Below is a small trained network, with its code and all its weights. Each question gives an input and a class and asks what happens when units are switched off, that is, made to give their printed mean instead of their output.

import numpy as np


def w(rows, s, z=0):
    codes = np.array(rows[::2]) - 128.0
    scale = np.full(codes.shape[1], s)
    scale[-1] = z or s
    return codes * scale


def f(y):
    return y / 2 * (1 + np.tanh(0.7978845608 * (y + 0.044715 * y**3)))


def log_softmax(a):
    a = a - a.max(-1, keepdims=True)
    return a - np.log(np.exp(a).sum(-1, keepdims=True))


def net(x, mask):
    res = np.array(x, float).reshape(1, 7) / 4 @ E
    y = f(res @ A[0][:, :-1].T + A[0][:, -1])
    res = res + np.where(mask, y, B[0][:, -1]) @ B[0][:, :-1]
    return log_softmax(res[-1] @ U[:, :-1].T + U[:, -1])


A, B = {}, {}
E = w([
[101,153,164,175,166,93,178,254,170],'x0',
[129,146,136,85,116,161,147,136,100],'x1',
[124,130,134,124,120,132,127,130,127],'x2',
[164,146,135,114,159,133,137,126,131],'x3',
[89,73,131,53,200,124,77,163,127],'x4',
[132,130,136,126,129,128,126,127,130],'x5',
[178,46,164,192,138,196,120,180,74],'x6',
],0.014)
A[0] = w([
[170,138,45,84,97,147,83,72,137,129],'n0',
[209,55,131,201,153,160,82,138,65,83],'n1',
[150,222,126,193,79,125,124,96,108,16],'n2',
[161,95,119,104,132,155,33,13,86,136],'n3',
[79,131,167,131,178,123,252,249,210,186],'n4',
[104,180,165,143,125,76,179,255,119,162],'n5',
[163,117,168,153,91,100,167,38,91,137],'n6',
[80,219,90,62,109,67,150,120,187,115],'n7',
[188,65,41,69,93,159,54,15,69,153],'n8',
[39,66,144,57,235,109,67,139,107,25],'n9',
[189,208,130,241,46,127,228,87,98,41],'n10',
[93,188,56,71,113,2,136,74,151,70],'n11',
[171,37,154,207,101,200,125,189,36,94],'n12',
[128,53,117,33,198,117,17,148,130,2],'n13',
[128,104,151,55,146,123,75,152,128,99],'n14',
[93,134,159,139,108,152,165,97,112,90],'n15',
[186,151,136,108,159,139,140,160,82,96],'n16',
],0.0087,0.0023)
B[0] = w([
[114,117,121,131,169,165,162,85,148,194],'n0',
[157,66,137,68,92,103,134,137,179,194],'n1',
[142,167,133,108,122,117,47,184,108,175],'n2',
[72,124,155,169,184,173,152,6,140,223],'n3',
[78,139,134,187,162,181,163,104,154,244],'n4',
[79,125,116,201,150,156,173,98,139,221],'n5',
[109,164,109,157,134,112,106,117,108,172],'n6',
[195,69,160,104,68,105,210,183,147,210],'n7',
[81,117,122,165,158,168,190,94,139,252],'n8',
[127,162,60,105,132,66,67,222,67,198],'n9',
[124,196,44,94,173,90,91,200,35,224],'n10',
[162,87,153,63,80,96,156,130,183,217],'n11',
[179,101,162,58,85,107,159,174,192,219],'n12',
[96,162,102,96,114,147,114,189,57,201],'n13',
[121,135,89,129,127,148,95,144,111,163],'n14',
[131,122,95,125,131,137,138,129,124,137],'n15',
[121,84,133,127,110,136,121,122,141,147],'n16',
],0.011,0.018)
U = w([
[89,144,166,254,173,191,140,88,159,249],'0',
[237,93,217,65,81,127,135,138,184,56],'1',
[148,215,59,131,146,131,18,161,59,39],'2',
],0.0097,0.0013)

Each question gives the input, the list of numbers given to net, and the class t.
The units are the neurons (one row each of A and B). Each row of codes is followed by its name. A weight is (code - 128) times the scale printed after its matrix; where a second scale follows, it is the last column's (A, B and U).
mask holds one flag per neuron, in row order. A switched-off neuron (its flag False) gives its mean, the last column of its row in B, instead of its output. The means were averaged over made-up inputs and are rounded, as every weight is.
A unit's drop is (log p(t) with every unit on - log p(t) with that unit switched off) / (log p(t) with every unit on - log p(t) with every unit switched off).
The circuit of an input: a set's keep is (log p(t) with only the set's units on - log p(t) with every unit switched off) / (log p(t) with every unit on - log p(t) with every unit switched off). Starting from the 12 units with the biggest drops (on a tie, the unit counted first), units are removed one at a time, each time the one whose removal leaves the highest keep (on an exact tie, the one counted first), for as long as the keep stays at least 0.8.
circuit, biggest first: the units of the circuit, biggest drop first
unit that matters most: the unit with the biggest drop
top k neurons: the k neurons with the biggest drops, biggest first
drop of u: that unit's drop, to one decimal
input [-3,-5,-3,5,7,-2,-7], class 1: unit that matters most => n11
input [-1,-5,2,-1,6,4,-5], class 2: top 4 neurons => (n9 n13 n12 n1)
input [-4,-5,1,6,-5,-7,1], class 2: top 2 neurons => (n10 n4)
input [4,2,-8,-2,-7,-7,8], class 1: top 2 neurons => (n12 n1)
input [-2,-6,8,8,7,-3,5], class 2: top 2 neurons => (n9 n13)
input [-6,-7,2,4,8,8,8], class 1: top 2 neurons => (n1 n12)
input [-8,-1,0,8,8,7,-5], class 0: top 4 neurons => (n3 n8 n10 n0)
input [-7,-2,-5,5,-4,-4,8], class 1: top 3 neurons => (n12 n1 n4)
input [-7,-1,-4,7,1,8,-7], class 0: top 3 neurons => (n3 n8 n12)
input [-8,5,-2,-1,8,5,6], class 0: top 3 neurons => (n3 n8 n10)
input [5,0,4,6,3,-7,-7], class 1: top 2 neurons => (n7 n11)
input [3,6,5,7,-6,-7,-7], class 1: top 2 neurons => (n7 n11)
input [2,3,-8,2,5,-6,-3], class 2: drop of n9 => 0.1
input [4,6,2,7,-4,8,7], class 1: circuit, biggest first => (n12)
input [3,-8,6,-6,-8,7,5], class 2: drop of n10 => 0.9
input [-3,6,-4,1,-8,1,-6], class 2: drop of n10 => 3.6
